Below are the code and all the weights of a small trained network. Each question names an input and a class and asks about switching units off, where a switched-off unit gives its printed mean instead of its output.

import numpy as np


def w(rows, s, z=0):
    codes = np.array(rows[::2]) - 128.0
    scale = np.full(codes.shape[1], s)
    scale[-1] = z or s
    return codes * scale


def norm(h):
    return h / np.sqrt((h * h).mean(-1, keepdims=True) + 1e-5)


def f(y):
    return y / 2 * (1 + np.tanh(0.7978845608 * (y + 0.044715 * y**3)))


def log_softmax(a):
    a = a - a.max(-1, keepdims=True)
    return a - np.log(np.exp(a).sum(-1, keepdims=True))


def net(x, mask):
    res = np.array(x, float).reshape(1, 5) / 4 @ E
    u = 0
    for l in range(4):
        y = f(norm(res) @ A[l][:, :-1].T + A[l][:, -1])
        res = res + np.where(mask[u : u + 7], y, B[l][:, -1]) @ B[l][:, :-1]
        u += 7
    return log_softmax(norm(res)[-1] @ U[:, :-1].T + U[:, -1])


A, B = {}, {}
E = w([
[127,128,129,128,129,130,127,127,128,128],'x0',
[162,153,152,8,100,143,96,148,203,81],'x1',
[128,128,128,128,127,129,129,128,128,129],'x2',
[112,135,64,138,73,133,102,102,125,82],'x3',
[128,125,133,129,123,177,212,133,129,106],'x4',
],0.0014)
A[0] = w([
[81,104,128,133,122,116,164,231,145,132,93],'L0N1',
[80,10,193,196,218,82,172,227,123,245,65],'L0N2',
[111,103,114,133,119,102,141,210,137,122,122],'L0N3',
[49,53,156,170,170,102,101,152,117,215,5],'L0N4',
[115,145,137,120,122,140,128,109,126,152,121],'L0N5',
[252,154,254,10,198,131,94,169,200,142,52],'L0N6',
[134,114,130,135,128,127,123,133,132,115,130],'L0N7',
],0.0014,0.0015)
B[0] = w([
[152,136,137,105,119,145,130,54,118,109,95],'L0N1',
[219,193,94,97,140,160,91,33,44,72,207],'L0N2',
[133,130,133,120,121,130,132,83,122,129,121],'L0N3',
[209,172,120,103,104,106,142,56,103,70,68],'L0N4',
[132,110,125,124,139,131,127,134,123,124,120],'L0N5',
[8,81,113,131,114,64,139,194,187,137,254],'L0N6',
[129,136,128,128,121,124,130,129,130,132,130],'L0N7',
],0.0014,0.00068)
A[1] = w([
[181,118,157,81,107,37,45,153,179,101,42],'L1N1',
[154,121,108,218,131,163,249,101,63,115,50],'L1N2',
[101,141,92,201,154,68,49,55,50,220,116],'L1N3',
[127,147,100,67,42,111,83,145,189,56,30],'L1N4',
[140,116,198,175,214,98,142,100,87,241,85],'L1N5',
[71,73,166,169,171,112,148,129,108,212,1],'L1N6',
[76,139,147,49,104,203,176,146,189,100,128],'L1N7',
],0.0021,0.00079)
B[1] = w([
[87,162,124,125,190,175,115,89,65,181,173],'L1N1',
[65,159,119,71,113,158,58,112,155,210,212],'L1N2',
[191,116,179,134,105,61,185,211,174,49,250],'L1N3',
[167,123,139,195,174,166,109,100,36,153,192],'L1N4',
[188,197,155,3,168,152,60,138,94,95,193],'L1N5',
[150,149,146,40,115,150,93,155,180,104,131],'L1N6',
[192,136,153,179,166,55,134,116,82,116,206],'L1N7',
],0.0019,0.0016)
A[2] = w([
[144,140,131,111,92,140,114,152,163,118,162],'L2N1',
[141,136,127,111,96,135,118,152,155,118,160],'L2N2',
[136,156,104,78,103,139,45,60,145,129,136],'L2N3',
[111,182,173,11,179,225,172,91,110,226,4],'L2N4',
[192,107,76,116,81,204,187,82,139,9,2],'L2N5',
[133,90,52,145,62,236,201,54,137,34,33],'L2N6',
[87,158,35,144,88,110,3,53,87,146,28],'L2N7',
],0.002,0.00066)
B[2] = w([
[114,118,103,155,140,114,143,129,108,134,149],'L2N1',
[114,120,108,155,139,116,140,128,112,131,147],'L2N2',
[114,117,107,145,183,179,163,142,88,135,164],'L2N3',
[138,99,148,251,87,141,125,84,112,143,254],'L2N4',
[143,158,175,122,150,51,85,146,107,151,154],'L2N5',
[134,189,161,54,151,67,104,156,108,155,215],'L2N6',
[136,70,110,95,140,194,176,126,183,81,232],'L2N7',
],0.0024,0.00075)
A[3] = w([
[160,114,180,133,117,119,241,156,172,138,32],'L3N1',
[233,89,169,165,193,90,102,158,116,113,71],'L3N2',
[4,161,53,97,96,149,185,102,121,160,31],'L3N3',
[101,102,172,110,168,121,82,131,159,196,4],'L3N4',
[127,123,80,168,43,85,127,156,121,87,22],'L3N5',
[139,109,100,86,96,72,83,154,210,71,50],'L3N6',
[128,159,165,41,172,206,115,93,120,234,2],'L3N7',
],0.0026,0.00073)
B[3] = w([
[130,69,56,89,161,181,143,10,162,38,159],'L3N1',
[91,180,81,37,74,107,143,119,149,132,248],'L3N2',
[87,198,79,16,97,146,145,170,158,157,141],'L3N3',
[66,113,143,134,139,72,136,126,164,188,138],'L3N4',
[105,73,153,170,80,92,172,140,225,129,146],'L3N5',
[148,97,114,250,114,168,189,99,64,150,155],'L3N6',
[78,78,51,244,34,84,167,149,151,128,167],'L3N7',
],0.0018,0.0014)
U = w([
[210,219,169,59,148,58,99,151,60,102,248],'0',
[30,70,170,137,182,73,67,162,186,235,95],'1',
[138,150,176,231,105,229,172,59,73,204,104],'2',
[139,55,174,71,191,156,216,58,211,62,89],'3',
[150,70,87,235,52,74,172,183,163,63,111],'4',
[134,64,39,129,188,254,54,147,97,71,116],'5',
[34,192,50,65,59,163,186,180,151,181,87],'6',
],0.0086,0.0015)

Each question gives the input, the list of numbers given to net, and the class t.
The units are the neurons (one row each of A and B). Each row of codes is followed by its name. A weight is (code - 128) times the scale printed after its matrix; where a second scale follows, it is the last column's (A, B and U).
mask holds one flag per neuron, layer by layer. A switched-off neuron (its flag False) gives its mean, the last column of its row in B, instead of its output. The means were averaged over made-up inputs and are rounded, as every weight is.
A unit's drop is (log p(t) with every unit on - log p(t) with that unit switched off) / (log p(t) with every unit on - log p(t) with every unit switched off).
The circuit of an input: a set's keep is (log p(t) with only the set's units on - log p(t) with every unit switched off) / (log p(t) with every unit on - log p(t) with every unit switched off). Starting from the 12 units with the biggest drops (on a tie, the unit counted first), units are removed one at a time, each time the one whose removal leaves the highest keep (on an exact tie, the one counted first), for as long as the keep stays at least 0.8.
units of the circuit, in order: the units of the circuit, biggest drop first
most important unit: the unit with the biggest drop
k most important neurons of layer l: the k neurons of layer l with the biggest drops, biggest first
drop when u is switched off: that unit's drop, to one decimal
input [-5,-1,3,-5,8], class 2: units of the circuit, in order => (L1N3 L2N4)
input [8,-1,-5,-8,2], class 2: units of the circuit, in order => (L2N4 L1N3)
input [-6,-8,5,0,-1], class 0: units of the circuit, in order => (L1N3 L1N5 L3N7 L2N4)
input [-4,3,8,-1,-8], class 1: most important unit => L3N4
input [5,1,-2,6,-8], class 5: units of the circuit, in order => (L2N7 L2N3)
input [5,-5,-8,6,3], class 6: units of the circuit, in order => (L1N2 L3N3)
input [-5,-6,7,2,5], class 6: units of the circuit, in order => (L1N2 L3N3)
input [0,2,0,0,-8], class 1: units of the circuit, in order => (L0N2 L3N4)
input [5,-8,-4,8,4], class 6: units of the circuit, in order => (L1N2 L3N3 L2N4)
input [-2,0,4,2,-6], class 4: 2 most important neurons of layer 1 => (L1N3 L1N2)
input [0,-2,-2,7,-8], class 4: units of the circuit, in order => (L1N3 L3N5)
input [5,2,8,1,-1], class 5: 2 most important neurons of layer 1 => (L1N3 L1N4)
input [-2,0,-2,-7,-7], class 0: 2 most important neurons of layer 1 => (L1N2 L1N5)
input [3,6,-5,4,1], class 0: most important neuron of layer 2 => (L2N5)
input [-4,-6,-4,0,-8], class 0: 2 most important neurons of layer 3 => (L3N7 L3N2)
input [-2,2,-5,0,-2], class 1: 2 most important neurons of layer 0 => (L0N2 L0N6)
input [-3,-1,3,8,6], class 6: 3 most important neurons of layer 1 => (L1N3 L1N2 L1N5)
input [4,-8,-8,2,4], class 6: 2 most important neurons of layer 1 => (L1N2 L1N4)
input [-4,4,-2,6,-1], class 5: drop when L1N4 is switched off => 0.1
input [0,-6,-8,-5,-2], class 0: most important unit => L1N3
input [3,4,-8,8,-3], class 5: drop when L2N7 is switched off => 0.2
input [7,-1,4,0,0], class 0: drop when L0N2 is switched off => 2.2
input [8,7,-8,0,-1], class 1: 2 most important neurons of layer 3 => (L3N4 L3N1)
